Each row is followed by its class.
[ -93  -95  309  268  -94   46    4 -351  129 -160  -14 -279 -181   49
 -113  -55 -126   31  255 -311  165  -14  341   42  445   77    3  126
 -196  119  -55 -127] -> guto
[ 184  131 -183   57   68   48 -141  286  -12  112  -39   17  173 -197
   64  352  -87 -164 -118  149  270   34 -150 -347  126 -189  308  -29
   44  -20  -37 -224] -> pav
[  80    0  281   36   87  129 -582  163   55   15  -77 -300  187   17
 -310  -95  -92 -212  283  -68  243  425  -38 -137   60  108  193   54
   58    8 -160 -175] -> pulun
[ 262  156   49  159   41  -62 -228  232  -17  206   59  -87   68  -63
   77  182  -20 -188  109  -56    6  150 -439 -498  -29  -44   73  112
  305   -2 -183 -213] -> pulun
[  86   23  -83  -66  182  168 -111  123  -34  191  -51   95   84  232
 -282  -33  127 -177  -33 -118  -39  339 -207  127  -32  -90 -236 -123
   60  -17 -169  247] -> pulun
[-266 -426 -102 -613 -346  -48   73  167   78 -352  -43  203    0  173
   87  186 -313  375   25  -29  103 -171  270 -182 -169   37   33 -153
 -155 -124   32   13] -> Ronam
[ -78   98  -35   10 -203   44  121  -97 -115  -44  -59   54   52  151
  263  208   93  144    0   57 -458 -303  303  154   76   69  136 -179
 -330 -136   76 -226] -> pulun
[-259   96  100  275 -117  151   71 -336  256 -227    7 -202 -132 -181
 -134  230  -76  105  -32 -155  428   11  665  507  404 -220  163  125
  -62  320  199   -2] -> pulun
[  23   38  -87 -133  242 -123   46  261   36    6  -82   41   69  148
  151 -118  -12 -348  -73   31  136  280 -576 -240 -372   17  -89   -2
  155 -195  -26  219] -> gufi
[-312  121  -92   28 -115  189  121  205   41  -56   -2  -19  -74  181
  352   21  -72  283   17  -27 -284 -156 -113   90  -99 -110  -76   59
   98  100  130 -295] -> bure
[-398 -106   87 -358 -165  141  270  390   93 -197  178   62   70  191
  388   18 -260  175   26  -31 -272  -61 -165 -197 -425  -63  -28  -52
  150 -114   96  -57] -> Ronam
[-139   29   87  -72 -100 -250  417 -196  -77  -48  -95   -9 -231   63
   11 -210  172   50  120  -38 -355 -169   55  248  -76  153 -143  -99
   -2   56  116   39] -> bure
[ 230  219 -253  209  181   76 -124  272  -51  243  -45   25  116 -261
  -13  324   31  194 -279  -71  104  176 -629 -193   -6 -185   -3  154
  359  112  -69 -216] -> guto
[  38  103  256   25 -225  -65  119  112 -109   24   67 -122   87  -36
   46 -106  -50  -36  349   82 -209  -45  134  -22 -282    5   66   11
  -84   51   83 -235] -> pulun
[-236  -31  -17  -50  -83  245 -509  313  189 -188  -43 -187  119   85
   54  188 -264 -187  247   19  349  253   77 -192  137 -189  342   48
   11   13 -112 -289] -> pav
[  33  122  369  324  281  -43  421 -151   81   31  -44 -460   29 -231
  -55  119  -51 -548   59 -393  167  149 -287  -55  194  -29   80  135
  118  103   37   77] -> febap
[ 352  146  101  184  137  -93  -48  -73  -78  240  -20 -113   52   37
   55 -150  112 -340  201   25 -284  142 -197 -386   45  104  -63  -46
  -68 -212 -200  101] -> bure
[  41   89  220  245  131   63  162   16   89    6    0 -207  175  -52
  -88   33 -224  -32    2 -201  320  -28  -91 -139  -17  -91  -33  225
  104  159  157  -70] -> Ronam
[ 116   -7 -284 -287   80  -41 -252  267   30   34 -134  130   79  -49
 -148  100   88  -50 -115  169  -76  392 -359 -143   59  -60   40  -88
  141  -54 -135   30] -> bure
[-148   64  -82 -224    6  137   15  653  142   53   44   41  146  210
  300  186 -293 -196  132   37  139  317 -511 -368 -432 -221  119  -15
  101 -213   22 -388] -> gufi
[  21 -234    2   44 -198  -60  236 -156    8 -143   80   75  132  133
  -44  100 -212  221 -181 -179  160 -387  324  -69  -93   26 -110   -6
 -214 -100  169  158] -> Bufi
[ -58  -89 -220  -67 -129  -28  221  -73  -15 -117   61   89   89  -92
  186  240  -60 -112 -357  153  -15 -345  200 -159  148  -62  280 -135
  -87 -105  111   48] -> sar
[ 446  135   50  362  103   -8 -116   83  -86  191  192 -138  186 -349
   96  541   43  -64 -368 -147  148   60 -397 -411  164  -97  147  232
  199 -118  -35 -122] -> pulun
[ 271   -8  170  227  157  -72 -398 -110   91   46 -227 -357  -16 -190
 -357 -135   14 -255  249 -195  360  272    9   -8  350  134   25   42
   23   74 -118   10] -> gufi
[ 256  132  -34   85  113  126 -438  -82   -7  256 -114 -109   15 -111
 -176  -57  273   33  221  -87   41  154 -204   89  270  106 -209   74
  183   37 -214  -83] -> bure
[  16  133  -48   -1 -218   40    7  136 -260  187   54  102 -159   27
   84   40  262  354  253   46 -376 -278 -138  195 -279  -83 -295  139
  202  282  -41 -227] -> pav
[-142   68   -7 -104 -112  240  134  155  103    6  300   64   35 -296
  283  611 -130  526 -140 -124  295 -144  -36   20  -53 -106  198  211
  191  121   95 -421] -> pulun
[-462  -68 -116 -301 -106  211  345  323  -84 -113  160  145 -124  176
  437   35 -213  266  -52   29 -342 -453 -153   52 -236  -56   82  -80
  260   86  137 -256] -> gufi
[-395   54 -330  -46   41  128  140  285   80  -98 -129   97  -38  -48
  124   67   11  -74 -265  144   -6  -99 -163   91   23 -320   50  -36
  233  190   79  -17] -> bure
[ 143   81   15  274  194  279 -748 -257   85  187 -161 -118   -6   76
 -331 -262  136  -70  154   38  274  200  241  238  338   68 -113  105
  -50  190 -115  -30] -> febap
[-119 -284  -80  135 -210   67  -99 -473  -57 -188    6  173 -166 -107
 -118   89   -4   12  -70  135  140 -294  899  121  397 -113   81  -93
 -587    4  -93  232] -> bure
[-269  -61 -251   88 -146  290 -532  -90   53  -34   29  230 -102   18
  101  233  -51   92  -63  153  354 -303  241  -38  280 -216  226   43
   13   74  -42 -436] -> guto
[-105  111   67  281  221  371 -126   84  -51   30   98  -97   62  138
  219  334  -61 -342  -50 -347  243 -173 -382  -66  255 -132  240  101
  206  136 -131 -241] -> pulun
[  87  315  -97  -34  224   27   70  126  -14  290  -68    5   27  -69
  158  -49  208  229  -44  -63 -128   63 -663  208 -183  105 -189   58
  385    7  141 -292] -> Bufi
[ 217  -26  243  208  -88  146 -487 -118  -39   64  -33 -256   34    1
 -192 -160   86  -29  312  -83 -392    5  140 -108  357  164 -106   33
   39  154 -294   -7] -> Bufi
[-101  -63 -272    0  -11  -74  101 -173   22  -82 -238  153 -205  -13
    7  174  162  190 -166  -34  -38 -285   69  197  186    1 -115  -66
 -110   44   48   42] -> bure
[-339    1 -161 -138 -169  249 -143   48  226 -240   70  -20   61   70
  244  109 -166   -7   35  144    6   -5  214   96  177 -118  143    2
   13  -11   70 -129] -> guto
[-183 -301  173   10 -461   64 -508  -26   -5 -282   55  -25  -91  192
 -207 -112  -89  527  380 -263  -50 -364  476  115   62   89 -226  118
  103  282 -100  -48] -> febap
[ -94  167 -113   96  114  -10  -76  -87   92   60 -147   -3  -59  -83
   28  -17   88  -88  216  138  104 -100  -58   70  -21    4  -83   96
  -48  110  130 -191] -> febap
[ -24 -201   65 -127  -61  -24 -199 -202  151 -191 -127    1  -96  -71
 -176   29  -98   12   45 -139  621   78  142   29  144   37   53    2
  -37  -48   -6   42] -> pulun
[ -82 -252 -187 -303 -538 -102   56   76  -16 -303  218  262    1  -12
  138  209 -152  675 -154  -10 -117 -286  342   50  -87  -94 -163   65
  159  139   24  183] -> Bufi
[-222 -222   51 -294 -100  227 -228  375  294 -277  230    4  164  234
  212  290 -381 -205    6  -22  487  282  142 -311  -60 -164  266   34
  -86 -194  -30  -20] -> guto
[-219  -33  -50  216 -272 -128  693  -88 -101 -228   11  -37 -103 -210
  227  112 -151  253 -210 -100  -20 -611  233  113  -71 -155    2   34
  -53  170  309    4] -> sar
[-277  -13 -114  116  298  341  -34   91  -61   39 -130  -59 -145   85
  -31  141   31  -99   87 -197   54 -234 -261  328  224   -3 -133   31
  -67  151   43 -256] -> pulun
[ 154 -240   -7  -73 -325 -316  271 -311  -53 -178  -16   71   14 -205
 -192  222    0  234 -214 -120  -28 -493  282 -243  184   10  -53   28
  121  227   21  263] -> sar
[  32  -12  -37  190 -195  -62  145 -455   39  -98 -115  -27  -79  -40
 -215  -85  146  -57   23   89 -134 -367  521  199  279  -49 -111  -17
 -137  272   54  251] -> pav
[ -34   -1  116   92  258  333 -811   49   72   79   32 -293   96  -21
 -226 -113   99  188  153 -189  461  256 -264  207  176  267 -108  298
  219   19  -58 -275] -> Bufi
[-427  -71  -49 -200  -62  122  243  183  143 -187  -19   55   12  311
  277   86 -271  -63  -51 -122   18 -146 -121  -66 -125  -69  214 -151
   63 -130  127 -230] -> bure
[-112   58 -218 -300  -74  -98  279  366  129 -132   84  149  145   34
  547  199 -194  184 -324  148 -256   29 -257 -218 -246   51  186 -114
  107 -210  132  -84] -> Ronam
[  44 -317   56  -37  -87   10 -354   95  -47 -230   37    4  129 -148
  164  335 -247   42 -175 -173  431 -249  -37 -390  103   94  320   39
   52 -242 -186  -45] -> pulun
[ 123  273  133  112  391  244  -92  404 -126  278  -50 -176  129  -60
  -32  131  -43 -532  293   46  195  176 -584 -178 -221  -66  211   40
   78   41   27 -404] -> Ronam
[ 283   47  132  186  381  225 -142 -158  -85  219  176  -64  221    6
 -271  256  157 -218 -342 -280  163  178 -221  -57  298   51  101   11
  129 -192 -150  227] -> Ronam
[ -34  -69 -369  184   10  168 -137 -183 -163  -97  -45   77   32 -121
 -275   63  101 -113 -409  221   46 -257  295  194  461 -222   77  -15
  -73  242   58  230] -> sar
[-110   19 -165 -315   -8  258 -381  382   28  103  -57  176   52  174
  -96  -24   32  430  155 -106  128  205 -275  337 -414  -83 -329    7
  318   80   14  -87] -> bure
[  36    8 -165 -466   -3  -61 -331  348  139   49  -93  127  249   30
 -110  102  -66  -65  195  189  462  197 -200 -178 -326   -3   70   10
  188  -30   73 -191] -> febap
[ 162  -29   75  -53    5  -42 -340  136  -34  108  -71  -60 -104 -178
  -10   92  104  126  157  -61    8  208 -120   78   54   67 -105   53
   40  -56  -69 -174] -> febap
[  38  120  254   14   -1 -165  -49   29  108   97 -250 -217 -104  -81
 -191 -219   64  243  497 -280  179  316  -84  408 -298  113 -318  116
   35  223  109 -216] -> gufi
[  47 -250  248 -386 -147  -30  -72  158   57  -66  119   70   92  -34
 -175   73 -162  274  367 -213  311  177  137   47 -503   96 -107   39
  -37   17 -102  111] -> gufi
[ -15  169   39  211  161  104  -29  151   -5   83  251  -95  226  260
  198   -9  -49 -396 -195  -84 -186  200 -439 -416   16  -86  260    4
  235 -240  -79  -45] -> Ronam
[ 185   -5   96  200 -107   -7   74 -257   75   21  160  -89   -5 -249
   -8  400   90  226 -319 -211   35 -121  153  -29  477  110   48   20
  -46 -123   96 -151] -> gufi
[ -96  -69  175 -364  -42  314 -219  333  -89   46  204  -34  160  109
  -48  -19  -29  277  144 -156   33  119 -237  195 -309   56 -116   53
  340   51  -17 -110] -> pav
[  69  -92   21  -86   38    1   25  299   61  -19  110    4  137   32
 -106  264 -252  -71   66 -115  396  204 -154 -342 -157 -147   83  106
  -93   -4   31 -109] -> pulun
[ 367  109  -51  -29   96  -72 -258  170   -9  349 -100  -22    8 -114
   11  127  157  269  111 -191  166  277 -553  -80 -124  152 -167   95
  149 -137 -106 -364] -> sar
[ 146   39    5 -313   57  -97   16  275   89  123   78  152  146   -5
   56  103  -64  232  -77   42   67  121 -304 -137 -455  124    1  -35
  233 -127  104  -74] -> pav
[ -85 -198  -92  -38  170   58   45   -9   52 -180   87   36  221  213
 -112   31 -247 -467 -437  -41  276    7 -139 -544  168  -95  277  -82
  115 -113  -94  376] -> pulun
